In the rows, zero is written as 128.
Each row has a class, written as a number after it.
[112 137 132 133 221 117 111 173 104  99 130 119 141 153 128  51  94 123
 164 118 108 160 109  60 136 165 140 162 167 146 133 129 148 106  97 154
 144 117 107  78 154 143 185 162 141 127  92 161]	4
[141 129  95  75 194 116 120 142 156 120 116 171 160  96 160  88 133 122
 151 151 120 135 111 164 145 165 121  97  84 129 151 131 150 143 150 112
 140 154 132 125 148 137 148 107 108 127 140  90]	1
[ 86  95  82 150 136 130  83 142 130 189 151 141 113 123  99 131  95 111
 122 154 143 119 136 123 140 128 154 132 133 128 149 138  94 140 104 153
 127 134 153  82 101 166 119 120 103 100  99 121]	5
[131 135 126 129  80 111 110 135  34 103 119 111 105 131  79 173 166 127
  93 119 141 151 152 137 149 104 142 107 195 137  93  86  78 172 148 162
 108 123 111 114 110 154 122 117  77 102  90 119]	3
[114 129 114 151 151 138 159 123 119 117 102 190  65  93 142 116 144 127
  97 110 114 126 124 133 119 147 152  67  94 114 152 147 165 163 116 116
 130 150 100  86 145 177 139  97 107 107 127 126]	6
[110 100 126 133 135 143 145 134 127 138 170 143 158 125 123 122 111 142
 139 143 119 125 159 120  95 125 134 157 124 112 155 134 186 108 101 123
 134 121 134  96 141 106 145 139 125 111 106 123]	2
[ 86 112 125 149 121 145  84 144 142 128 148 182 105 130 132 129  87 132
 129 100 150 116 151 127 111 107 136 124 102  98 118 151 152 113 100  99
 109 147 133 109 115 165 118 111 116 130 113 139]	2
[136 149 135 101 149 103 109 168  94 105 138 116 178 126 163  83 118 133
  96 120 118 138 140  98 124 143 117 131 148 104 163 134 121 157 141 114
  97 122 144  98 138 104 175 176 125  91 135 147]	2
[125 129 127 110  87 119 155 120 159 131 146 129 132  97 101 167 112 158
 134 142 142 149 149 122 129 116 131 157 139 121 132 102 174 128 109 122
 126 100 136 122 146  89 139 162 125 100 138 123]	0
[125 160 103 121 157 121 131 136 105  96 134 132 137 132 101 123 121 117
 165 109 127 158 111 119 132 122 145 100 159 122 117 103 125  96 107 138
 127 143  82  80 149 137 163 106  82 101 126 133]	8
[120 122  93  93 167 138 128 151 102 122 155 183 133  56 157  81 113 154
 102 149 115 144 139 116 129 187 123  85 104 121 148 145 170 132 141 146
 109 141 139 120 160 165 168 111 100  95 123 130]	2
[185 144 134  90 107 105 128 135 120 133 123 104 100 103 139 179 111 142
 124 104 144 119 161 148 158 122 120 150 107 130 117 140 125 132 155 146
  76 119 138 121 104 100 145 166 152 151 154 153]	0
[ 96 115  61 134 207 126 125 116 131 155 133 134 116 154 100 129 151 116
 183 163 104 113 156 104 114 145 136 160 113 143 158 109 124 133 122 152
 150 133 114 102  99 135 117  91  96  96 101 107]	3
[118 157  81  89 147 134  82 128 169 135 144 167 159 125 134 108 169  94
 167 172 120 131  78 132 116 136 115 123 108 132 146 149  49 100 121 117
 121 131 137 130 152 114 106 117  52 121 139 124]	8
[138 122 109 103 103 114 130 123  81 148 112 186 112  47  99 163 121  85
 152 139 143  86 150 104 141 142 145  54 148 120 108 110 133 146 126 116
  75 123 101  91 154 138  87  84 109 143 124 123]	8
[165 141 137 137  72 147 109 129 120  99 131 137  98 145 144 130 165 150
  89 114 150 164 105 115 142 137 108 104 150 118 135 158 125 134 155 142
 117  91 119 102 138  99 155 173 123 123 142 146]	7
[ 91 123 106 127 120 130  99 119 138 136 141 163 103 133 117 127 112 137
 118 119 141 122 116 128 129 125 140 117  94 130 110 141 152 122  94 114
 120 153 131 109 114 168  99  84 110 133 112 120]	6
[ 85 144 121 105 148 119  88 147 171 121 137  87 174 199 148 118 116 109
 118 141 110 137 128  73 130 114 118 185 127 134 157 118 114 135 115 102
 154 127 141 130 124  93 112 150 151 122 141 146]	5
[119 102 146 116 106 106 107 167 118  72 109  76 184 133 108 107 136 106
 170 134 112 159 106 101 143 140 136 196 176 136 109 123 120 133 102 116
 148  99  90 128 167 119 112 137 136 138 121 132]	5
[109 128 109 127  99 127 107 135 142 146 135 142 110 111 119 149 129 123
 131 113 143 129 134 117 124 107 142  98 122 110 112 126 140 133 114 124
 109 133 128 135 124 141 127 127 126 126 116 128]	0
[139 138 100 106  90 118 131 124 162 111 149 142  90  78 103 174 138 125
 141 114 119 165 129 124 150 100 151 111 184  93 131  90 122 169 151 126
 125 109  89  71 118 131 147 132 103 126 108 104]	1
[127 130 124  90 135 132 117 119 127 128 188 159 126  85 102 166 110 141
 142 145 118 117 148  87 120 136 121 157 107 108 139 112 110 108 111 113
 120 127 124 132 127 100 113 122 112 160 109 124]	2
[136  99 152 103  45 121 136  89 120 101 143 142 104  89  77 165 165 140
 143 146 161 142  94  91 135 155 138 137 147 134  90 116 120 141 109 140
 120  99  97 138 165 129 119  99 104 158 115 113]	6
[114 175 116 103 146 150 138 131 147 140 146 174 117 138 170 112 181 148
 106 174 148 130  98 119 133 145  98 121 119 158 132 148 115 118 180 141
 158 144 181 163 150 148 174 124  82  89 126 104]	7
[141 113 126  92 108 123 144  98 163 132 144 153 140 103 109 159 153 140
 154 148 121 127 135 102  88 130 121 150 116 115 147 106 170 100 119 105
 124 119 126 150 141  82 139 120 134 141 122 118]	0
[131 124 185 130 111 139 152 147 116 123 127 137 116 118 120 129 120 144
 156 162 138 144 143 139 114 117 138 152 144 136 106 146 178  96 111 139
 132 101 147 103 155 118 115 162 132 118 117 143]	4
[125 112 150 147 135 108 130 162 155 144 117 117 119 108 125  96 111 124
 121 137 124 135  97  96 135 134 128 133 133 106 157 158 144 148 117 110
 131  99 149  89 152 139 126 163 139 120 126 130]	4
[146 107  95 125  77 103 110 114 102  85 140 112 133 152  94 102 168 118
 156 115 127 185  87 122 133 104 126 115 178 114 104 118  62 152 117 177
 117 122 109 123 125 156 139 107  66 131 122 113]	3
[121 125 134 114 146 129 138 157 125 134 109 165 120  91 119  98 141 130
 120 129 131 134 110 124 141 155 147  86 140 140 136 160 168 169 138 144
  95 132 168  73 167 173 150 136 160 117 104 156]	6
[122 128 110 123 118 144 152 159  83 115 149 113  98  57  86 185 162 145
 154 135  97 148 151  97 131 135 135 116 179 124  89 107 157 123 139 160
 133 104 102 120 152 150 104 125  98 136  68 128]	4
[ 88 127 104 126 146 107  71 144 155 121 144 119 153 169 105  88 104 113
 162 127 136 139 105  68 143 124 129 201 158 127 162 140  69 142  95 137
 123  98 141  81 143 122 137 161 124 142 128 157]	2
[120 119 146 103  79 137 156 118 138 131 162 191 124  61  96 150 127 140
 153 139 146 137 100 115 117 117 139 137 117 115 113 127 186 101 113  95
 137 130 123 117 166 131 120  99 125 137 119  97]	7
[107 127 111 138 124 121 121 139 188 112 111  75 117 152 119 107 128 118
 170 133  98 159 105  71 144 143 122 157 195 141 140 115  68 150 120 145
 161  89 107 124 127 127 104 162 125 146 122 135]	4
[101 109 110 134  96 151 108 114 160 134 150 156 112  96 109 164 118 131
 118 111 147 129 106 128 119 134 140 126 107 121 117 139 150 119  95  89
 119 142 122 122 138 159 106  96 123 151 102 110]	6
[108 100  52 126 203 109 113 128  92 140  85 163 111 151 167  86 149 152
 135 153  94 113 136 168 145 149 113 119  85 126 137 138  84 159 156 178
 159 142 131 141  69 152 107 101  73  94 124 129]	1
[103 121 144 162  91 145  95 117 147 132 120 150 105 145  96 159 101 137
 116 101 160 125 130 129 108 114 148 136 107 129 117 140 143 139  85  92
 116 144 151 101 133 155  99 119 123 138 110 135]	6
[114 115 131 144 125 127  93 137 104 152 100 162 104 135 101 144  94 130
 125 118 153 129 125 113 121 120 151 116 100 127 106 123 145 116 100 116
 116 138 112 118 135 142 105  88 102 127 137 123]	8
[140 106 134 102 221 122 130 109  33 112 109 127 116 140 139 121 160 140
 113 144 139 122 150  90 135 156 143 131  95 126  99 126 171 100 122 170
 130 129  70 120 143 115 144 114 153 139 124 161]	5
[114 136 128 147  79 118  93 121 116 126 114  93  59 158 121 105 151 145
 109 145 175 142 123 115 142 177 144  97 147 148 118 119 139 111  86 155
 143 108 100  89 109 137 134 104 160 120 141 152]	6
[106 148 118  68 152  99  88 141 139 122 143 151 159 117 118  84 153 130
 156 167 170 161  83 118 135 163 150 118 147 136 127 107 112 116 113 149
 130 114 127 124 154  97 147 146 122 113 124 118]	0
[104 111 140 135 108 136 133 139 129 135 139 131  86 120 134 132 107 117
 129 117 139 138 106 142 138 101 139 106 123 116 114 159 142 110 115 149
 124 140 130 126 130 176 132 115 129 142 125 136]	4
[146 138  79 107 151 149 132 142 110 103 120 164 130  53 163 109 133 130
 105 144 105 145 136 147 124 181 131  91 126 128 122 134 172 139 146 128
 114 138 126 145 173 170 151  88  87  95 123 124]	8
[117 146 149 124 123 131 139 138 110 108  94 137 134  94  59 127 153 126
 221 165  92 138 143  66 115 142 143 133 110 155 115 107 153  95 111 121
 153  93 102 132 162 119  74 113 131 135 115 135]	0
[149 139 110 109 133 114 126 153 115 163 143 131 153 107 109 116 122 139
 168 123 137 145  98 143 131 143 139  95  94 145 141 121  89  83 130 155
 132 130 112 105 106 100 134 154 102 131 127 108]	0
[112 131 104 143 195 140 161 157 140 138 140 109 113 121 156  88 121 151
 125 160 121 152 125 174 125 165 134 132 119 137 164 142 168 106 102 162
 181 135 144 107 148 140 163 146 114  92 130 124]	4
[128 152 129 144 113 143 101 130 151 134 137 174  88 106 142 174  88 114
 117 111 163 134 125 125 120  94 148  99 115  96 122 149 102 125 144  96
  98 151 150  99 124 156 106 129  92 125 130 116]	5
[ 73 118 121 161  97 139 103 107 128 137 128 161 108 143 123 154  88 117
 109  98 185 121 133  99 117 130 151 131 114 112 118 129 144 164  88  94
 119 137 135  82 133 165 124 121 123 109 118 130]	6
[125 168 135 108 104  96 115 118 117 168 122 159 110 110  37 167 131 108
 201 157 162 123 129 106 146  76 158 117 164 143 115  97  53 133 122 152
  96 118 160  95 121 133 113 136  91 117 116 113]	0
[131 105 150 121 134 145 157 134  84 119 145 133 137  66 103 132 146 136
 149 155 125 146 116 119 117 146 146 117 128 130 118 135 174  97 105 148
 132 107  99 131 189 120 127 137 106 139 107 119]	4
[143 157  85 103 173 143 112 177 112 142 105 137 148  39 158  85 125 162
 136 156 126 131 162 167 132 210 128  78  79 171 129 127 188  83 124 131
 122 134 136 159 151 130 125 134 139 108 142 138]	0
[104 144 110 148 180 127 120 145 195 137 140 114 139 159 171  83  95 129
 139 152 123 113 138 110 129 160 126 131 107 151 182 136  95 115 127 123
 165 128 131 110 102  96 101 154 100 124 151 118]	5
[117 110 109 129 157 110  67 119 133 108 110  99 149 149 120  87 145 129
 159 127 141 150 108  64 133 156 132 157 108 119 164 136  92 144 135 136
 124  94  97  93 136 112 157 145 102 134 147 140]	1
[164 156 143 167 120 116 159 127 105 115 101  82 109 203 172 102 177 141
 100 148 140 121 131 141 129 137 112  92 134 147 125 120 132 130 163 154
 173 105 124 138  95  97 127 146 122  87 133 119]	3
[108 149  89 134 192 138  86 168 126 133 132 122 122 176 116  67 133 162
 142 140 116 138 175 107 168 131 101 123 140 151 127 133 130  98 111 170
 134 106 135  98  96 148 139 148 130 116 124 165]	2
[131 123 114 129 112 122 115 166 169 146  96 233 117 103 172 105 114 103
 118 128 151 130 105 136 135 122 123  94 133  99 146 146 129 164 158  90
 122 120 170  99 127 165 111 132 129 114 139 112]	5
[161 151 122 110  83  91 119 115  43 128 137  82 155 156 100 143 163 128
 149 143 140 128 164 120 133  94 121 141 149 100  74  83 126 115 111 142
 126 100 115 128  72 106 154 142 132  66 104 129]	0
[102 114  80 137 139 111 113 119 144 136 142 133 102 104  73 147 139  81
 149 136 118 126  89  98 158 116 136 106 146 103 140 122  75 167 115 115
 136 130 121 101 127 176  82  83 115 148  93  94]	3
[111 105 152 142 150 133 105 116 122 125 136 133 124 209 105 130 119 109
 128 143 139 131 132  92 127 118 127 166 186 143 135 145  84 123 112 160
 108 120 132  91 137 112 179 144  85 122 110 144]	8
[106 119 103 135 159 143 120 137 143 145 135 206 105  98 135 131 107 122
 139 123 155 111 158 109 121 129 148 137 125 115 128 151 164 165 128 133
 101 124 150  76 166 170 155 142 103 108 103 136]	2
[143 117 147 128  69 104 159 116  87 111 134 119 110 116  86 146 145 149
 146 142 123 157 126 104 119 122 142 133 204 100 113 104 121 140 128 136
 128  96 126  70  93 121 103 116 131 119  92 106]	6
[158 125 138 114  81 108 137 115  84 127 126 117 101 107  96 157 172 143
 124 133 173 153 117 138 134 117 156  96 151 136  91 106 118 139 149 168
 105 112  94 105 133 124 125 124  86 117 124 103]	3
[135 117 156 132 107 156  97 135 134 104 119 115 137 149 135 124 141 106
 127 162 140 141 126 147 147 137 137 162 120 158 140 166 122 109 121 144
 128  92 118 131 158 107 127 161 140 131 144 156]	5
[112 140  99 115 144 136 108 140 100 110 132 129 100  66 170 112 103 149
 104 136 149 147 176 183 142 158 158  88 122 125 115 125 170 138 127 143
 116 151 118 103 131 164 161 116 103  89 137 131]	1
[131 130 125 148 172 131 130 139 132 154 122 162  78  72 135  95 126 162
 121 169 130 123 118 103 129 179 119  69  97 113 155 141 121 126 116 145
 132 111 150 157 134 128 123 148 107 103 139 146]	4
[123 131 110 171 133 142 138 126 113 158 113 160  81 135 122 115 121 149
  94 161 150 147 129 153 131 133 143 123 170 145 104 119 125 101 100 156
 154 119 127  92 133 161 166 129  76  61 111 131]	8
[ 94 128 146 156 122 150 115 134 134 132 111 179  77 114 136 134 104 130
 125 120 134 126 139 135 108  99 140 103  94 114 118 148 166 102 102  98
 124 140 121 137 129 165  99 111 103 119 131 133]	4
[100 174 106 119 125 140 104 192 160 123 126 159 112 151 165 126 140 119
 147 113 142 148 146 125 132 107 126 159 165 150 128 147 111 138 146 136
 113 126 142  77 158 149 170 171  80 104 140 142]	2
[122 100  53 152  93 141 152  61 147 141 124 157 109 145 124 106 166 116
 134 152 133 130 103  92 126 159 125  87 123 129 143 115 172 122  75 139
 161  82  61  84 146 116 110 107 128 117 138 119]	6
[118 134 146 143 159 124 136 113 148 114 100 152 118 179 155 120 126 130
 141 127 131 127 113  66 111 121 116 179 146 109 129 140  91 128 153 109
 143 108 125 104 127 123 137 159 124 113 117 138]	2
[153 114 120 127 152 128 125 150  70 116 102 206 111 118 145  64 145 155
 121 130 128 121 160 129 136 166 107  64 136 134 124 142 143 122 137 169
 103 115 120 101 127 148 160 141 113 108 122 171]	2
[140 136 143  96 104 143 134 110 135 115 145 163 119 102 128 130 143 161
 130 148 118 129 149  90 107 145 111 150 113 137 118 123 182  96 123 103
 136 122 122 132 141  99 111 119 139 145 126 135]	7
[134 162 118 103 150 152 212  92 149 100 139 145 139 130 185  80 189 114
 108 125 105 150  79 145 154 110 118  68 101 127 147 148 110 127 154 142
 158 129  86 128 133 153 181 142 113 108 154 116]	6
[120 145 132 118  95 137 130 136 113  93 121 148 108  93  76 140 166 115
 171 123 125 155 138 136 136  96 155 113 200 143 106 116  69 139 119 157
 111 122  96 103 170 163 130 132  72 141 111 134]	2
[129 144  96  91 182 133 166 134 155 123 158 157 116 142 142 125 152 115
 139 130 117 172  93 123 176 108 114 104 155 118 126 144  97 119 161 171
 131 125 106 101 124 144 212 163  99 103 118 104]	0
[124  95 108 127 118 122 101 120 150 138  97 143  96  84 101 121 134 115
 142 173 149 155  98 116 139 162 154 116 159 141 137 134 100 134 116 142
 119 123 116 131 169 164 123  89  95 127 145  97]	5
[115 115 129 110 123 143 117 130 160 160 155 185 131 140 122 156 128 129
 125 156 134 130 141  99 109 102 127 138 132 123 128 117 150 111 133 114
 130 132 150 121 123 118 120 124 115 125 105 110]	5
[ 84 151  90  90 157 145 113 157 140 119 172 177 137  83 148  84 104 135
 123 130 137 161 142 173 138 138 134 108 119 131 157 133  86 116 107 136
 126 163 132  92 141 174 161 132  64 111 150 123]	2
[ 92 113 124 147 110 140  67 118 134 127 130 145  98 122 113 159  99 145
 120 125 157 133 135 131 121 115 139 122  96 116 117 136 144  96 105  96
 116 144 116 113 128 138 111 104  92 130 123 127]	1
[ 97 146 111 133 163 149 166 163 110 136 114 123 138 169 199  70 119 131
 113 159 107 129 123 125 149 159 134 128  79 184 163 147 252  96 163 171
 195  78 109 110 136 122 116 133 163 101 140 129]	4
[134 105 110 161 124 143  82 133 126 168 136 111 105 173  88 167 144 139
 114 151 149 122 176  91 137 136 132 155 170 167 106 117 101 138 123 172
 121 106 117 102 115 124 157 162  65  95  84 123]	5
[130 108 115 144  90 139 115 138 133 169 108 154  68 113 152 113 155 126
  92 165 150 118 131 162 132 166 135  85 129 174 120 160 143 108 118 169
 122 123 128 131 147 148 163 132 109 107 123 134]	0
[ 94 160  67 154 187 155  99 163 173 176 147 182  69  85 155 100 128 134
 147 165 110 124 127  89 126 157 131 166  95 143 157 173  99 131 123 122
 145 129 150 105 134 156 137 136  63  92 126 107]	7
[123 135 149 134 128 101  99 129  83 135 109 133 112 118  88 105 105 166
 149 144 126 138 150  74 137 107 143 115 136 131 107  94 116 110 132 136
 125 116 127 120  87 135 104 105 113 137 119 124]	1
[ 93 120 117 118 170 117 133 125 158 132 158 134 129 211 125  80 161 137
 127 124 123 129  96 115 146 121 102 117 128 125 141 139  96 120 102 153
 156 147 132  95  85 142 173 133 126 118 109 146]	6
